Below is a small trained network, with its code and all its weights. Each question gives an input and a target symbol and asks what happens when units are switched off, that is, made to give their printed mean instead of their output.

import numpy as np


def w(rows, s, z=0):
    codes = np.array(rows[::2]) - 128.0
    scale = np.full(codes.shape[1], s)
    scale[-1] = z or s
    return codes * scale


def norm(h):
    return h / np.sqrt((h * h).mean(-1, keepdims=True) + 1e-5)


def f(y):
    return y / 2 * (1 + np.tanh(0.7978845608 * (y + 0.044715 * y**3)))


def softmax(a):
    e = np.exp(a - a.max(-1, keepdims=True))
    return e / e.sum(-1, keepdims=True)


def log_softmax(a):
    a = a - a.max(-1, keepdims=True)
    return a - np.log(np.exp(a).sum(-1, keepdims=True))


def net(x, mask):
    ids = ['ΔΛΦαβψ'.index(c) for c in x.split()]
    T = len(ids)
    res = E[ids] + P[:T]
    u = 0
    for l in range(2):
        r = norm(res)
        for j in range(3):
            rows = slice(4 * j, 4 * j + 4)
            q, k, v = (r @ M[l][rows].T for M in (Q, K, V))
            z = softmax(np.where(np.tri(T) > 0, q @ k.T / 4**0.5, -1e9)) @ v
            o = O[l][rows]
            res = res + np.where(mask[u + j], z, o[:, -1]) @ o[:, :-1]
        u += 3
        y = f(norm(res) @ A[l][:, :-1].T + A[l][:, -1])
        res = res + np.where(mask[u : u + 4], y, B[l][:, -1]) @ B[l][:, :-1]
        u += 4
    return log_softmax(norm(res)[-1] @ U[:, :-1].T + U[:, -1])


Q, K, V, O, A, B = {}, {}, {}, {}, {}, {}
E = w([
[2,181,157],'Δ',
[177,180,79],'Λ',
[168,22,142],'Φ',
[75,91,103],'α',
[116,54,32],'β',
[94,141,156],'ψ',
],0.016)
P = w([
[2,176,206],'0',
[149,68,134],'1',
[156,101,108],'2',
[128,130,126],'3',
[106,142,128],'4',
[98,166,138],'5',
[117,187,157],'6',
[63,151,28],'7',
[99,187,158],'8',
[110,181,160],'9',
],0.0027)
Q[0] = w([
[77,121,115],'L0H0',
[27,158,130],'L0H0',
[121,175,158],'L0H0',
[170,114,64],'L0H0',
[158,137,117],'L0H1',
[142,129,73],'L0H1',
[142,191,129],'L0H1',
[136,125,173],'L0H1',
[123,2,110],'L0H2',
[166,70,146],'L0H2',
[132,110,59],'L0H2',
[32,179,110],'L0H2',
],0.013)
K[0] = w([
[135,171,121],'L0H0',
[163,208,64],'L0H0',
[120,122,94],'L0H0',
[104,90,203],'L0H0',
[105,157,105],'L0H1',
[152,122,147],'L0H1',
[149,116,114],'L0H1',
[77,113,1],'L0H1',
[206,202,108],'L0H2',
[246,152,139],'L0H2',
[176,116,113],'L0H2',
[78,194,98],'L0H2',
],0.011)
V[0] = w([
[144,196,93],'L0H0',
[161,79,122],'L0H0',
[108,112,130],'L0H0',
[165,183,176],'L0H0',
[145,122,221],'L0H1',
[146,104,190],'L0H1',
[122,171,175],'L0H1',
[167,107,169],'L0H1',
[7,137,140],'L0H2',
[145,148,139],'L0H2',
[147,55,127],'L0H2',
[150,124,159],'L0H2',
],0.011)
O[0] = w([
[92,198,185,119],'L0H0',
[42,194,151,98],'L0H0',
[191,147,135,145],'L0H0',
[78,165,253,91],'L0H0',
[109,127,165,111],'L0H1',
[126,88,147,111],'L0H1',
[80,67,159,132],'L0H1',
[127,93,142,91],'L0H1',
[194,141,161,249],'L0H2',
[90,73,119,112],'L0H2',
[61,206,140,105],'L0H2',
[82,208,149,106],'L0H2',
],0.0055,0.011)
A[0] = w([
[2,166,63,244],'L0N0',
[141,98,52,253],'L0N1',
[232,43,116,67],'L0N2',
[238,157,135,78],'L0N3',
],0.0068,0.0012)
B[0] = w([
[196,87,105,253],'L0N0',
[226,199,161,235],'L0N1',
[145,169,59,247],'L0N2',
[97,37,255,157],'L0N3',
],0.0069,0.0028)
Q[1] = w([
[201,95,158],'L1H0',
[111,163,88],'L1H0',
[175,115,110],'L1H0',
[204,164,128],'L1H0',
[131,12,124],'L1H1',
[120,190,121],'L1H1',
[69,47,102],'L1H1',
[171,146,207],'L1H1',
[62,142,178],'L1H2',
[139,166,117],'L1H2',
[53,124,65],'L1H2',
[138,74,168],'L1H2',
],0.011)
K[1] = w([
[114,78,108],'L1H0',
[131,94,214],'L1H0',
[76,106,117],'L1H0',
[57,49,171],'L1H0',
[207,65,64],'L1H1',
[104,218,103],'L1H1',
[150,3,98],'L1H1',
[96,133,219],'L1H1',
[55,98,55],'L1H2',
[255,220,226],'L1H2',
[210,121,80],'L1H2',
[95,21,30],'L1H2',
],0.008)
V[1] = w([
[46,189,214],'L1H0',
[67,148,113],'L1H0',
[192,131,168],'L1H0',
[150,48,204],'L1H0',
[136,85,93],'L1H1',
[65,250,71],'L1H1',
[123,131,37],'L1H1',
[154,210,253],'L1H1',
[50,109,65],'L1H2',
[87,204,131],'L1H2',
[177,143,212],'L1H2',
[67,158,202],'L1H2',
],0.0072)
O[1] = w([
[34,177,120,2],'L1H0',
[22,163,167,66],'L1H0',
[250,152,154,181],'L1H0',
[176,21,6,132],'L1H0',
[111,65,133,160],'L1H1',
[159,77,74,172],'L1H1',
[99,141,200,234],'L1H1',
[254,66,163,54],'L1H1',
[36,216,98,8],'L1H2',
[104,139,75,102],'L1H2',
[201,6,115,205],'L1H2',
[194,240,179,55],'L1H2',
],0.0041,0.00084)
A[1] = w([
[140,186,254,106],'L1N0',
[182,38,241,79],'L1N1',
[205,116,104,250],'L1N2',
[120,69,126,154],'L1N3',
],0.0075,0.0017)
B[1] = w([
[101,176,127,201],'L1N0',
[104,59,112,204],'L1N1',
[134,146,128,254],'L1N2',
[95,103,253,145],'L1N3',
],0.0067,0.0039)
U = w([
[194,140,113,120],'Δ',
[151,138,213,3],'Λ',
[103,136,5,158],'Φ',
[162,27,175,219],'α',
[25,69,147,126],'β',
[62,216,183,140],'ψ',
],0.012,0.0047)

Each question gives the input, a string of symbols that net reads in full, and the target symbol t.
The units are the heads (4 rows each of Q, K, V and O) and the neurons (one row each of A and B). Each row of codes is followed by its name. A weight is (code - 128) times the scale printed after its matrix; where a second scale follows, it is the last column's (O, A, B and U).
mask holds one flag per unit, layer by layer, with each layer's heads first. A switched-off unit (its flag False) gives its mean, the last column of its rows in O or B, instead of its output. The means were averaged over made-up inputs and are rounded, as every weight is.
A unit's drop is (log p(t) with every unit on - log p(t) with that unit switched off) / (log p(t) with every unit on - log p(t) with every unit switched off).
The circuit of an input: a set's keep is (log p(t) with only the set's units on - log p(t) with every unit switched off) / (log p(t) with every unit on - log p(t) with every unit switched off). Starting from the 12 units with the biggest drops (on a tie, the unit counted first), units are removed one at a time, each time the one whose removal leaves the highest keep (on an exact tie, the one counted first), for as long as the keep stays at least 0.8.
units of the circuit, in order: the units of the circuit, biggest drop first
top k neurons: the k neurons with the biggest drops, biggest first
heads that matter: for each layer, one digit per head in row order, 1 if its drop is at least 0.15 and else 0, layers parted by /
drop of u: that unit's drop, to one decimal
input α Δ Δ, target Δ: units of the circuit, in order : (L1H1)
input Δ β Δ Λ α, target β: heads that matter : 100 / 010
input Δ Φ Δ, target β: heads that matter : 111 / 011
input Φ Δ Δ Δ Δ β β Δ Φ, target Φ: heads that matter : 001 / 010
input Δ Δ Δ α Φ Δ, target Δ: units of the circuit, in order : (L1H1; L0H2)
input β Δ ψ Δ α β α ψ, target α: heads that matter : 000 / 001
input β α Δ Δ Φ ψ Δ, target α: units of the circuit, in order : (L0N0; L1H1; L0N2)
input Φ Δ Δ, target β: heads that matter : 111 / 111
input Φ ψ β Λ Φ β α, target β: heads that matter : 101 / 000
input Δ Δ Φ, target β: heads that matter : 011 / 010
input ψ β β Δ β Δ β Φ, target Φ: heads that matter : 011 / 010
input α Δ Δ α Δ ψ Δ Δ, target α: top 3 neurons : (L0N0; L0N2; L1N0)
input Δ β Φ β Δ ψ Δ β β Δ, target Φ: heads that matter : 100 / 000
input β Δ β α Δ Δ β Φ Δ, target Φ: top 2 neurons : (L0N0; L0N1)
input Φ Φ β Δ β Δ Δ ψ, target α: top 2 neurons : (L0N3; L0N0)
input ψ β Δ β Δ Δ Δ Δ Φ, target β: top 2 neurons : (L0N1; L1N3)
input Δ ψ Φ α α α ψ Λ Λ, target α: top neuron : (L0N3)
input β β α, target Φ: drop of L0N0 : 0.0
input Δ Λ ψ Λ, target α: drop of L1H2 : 0.1
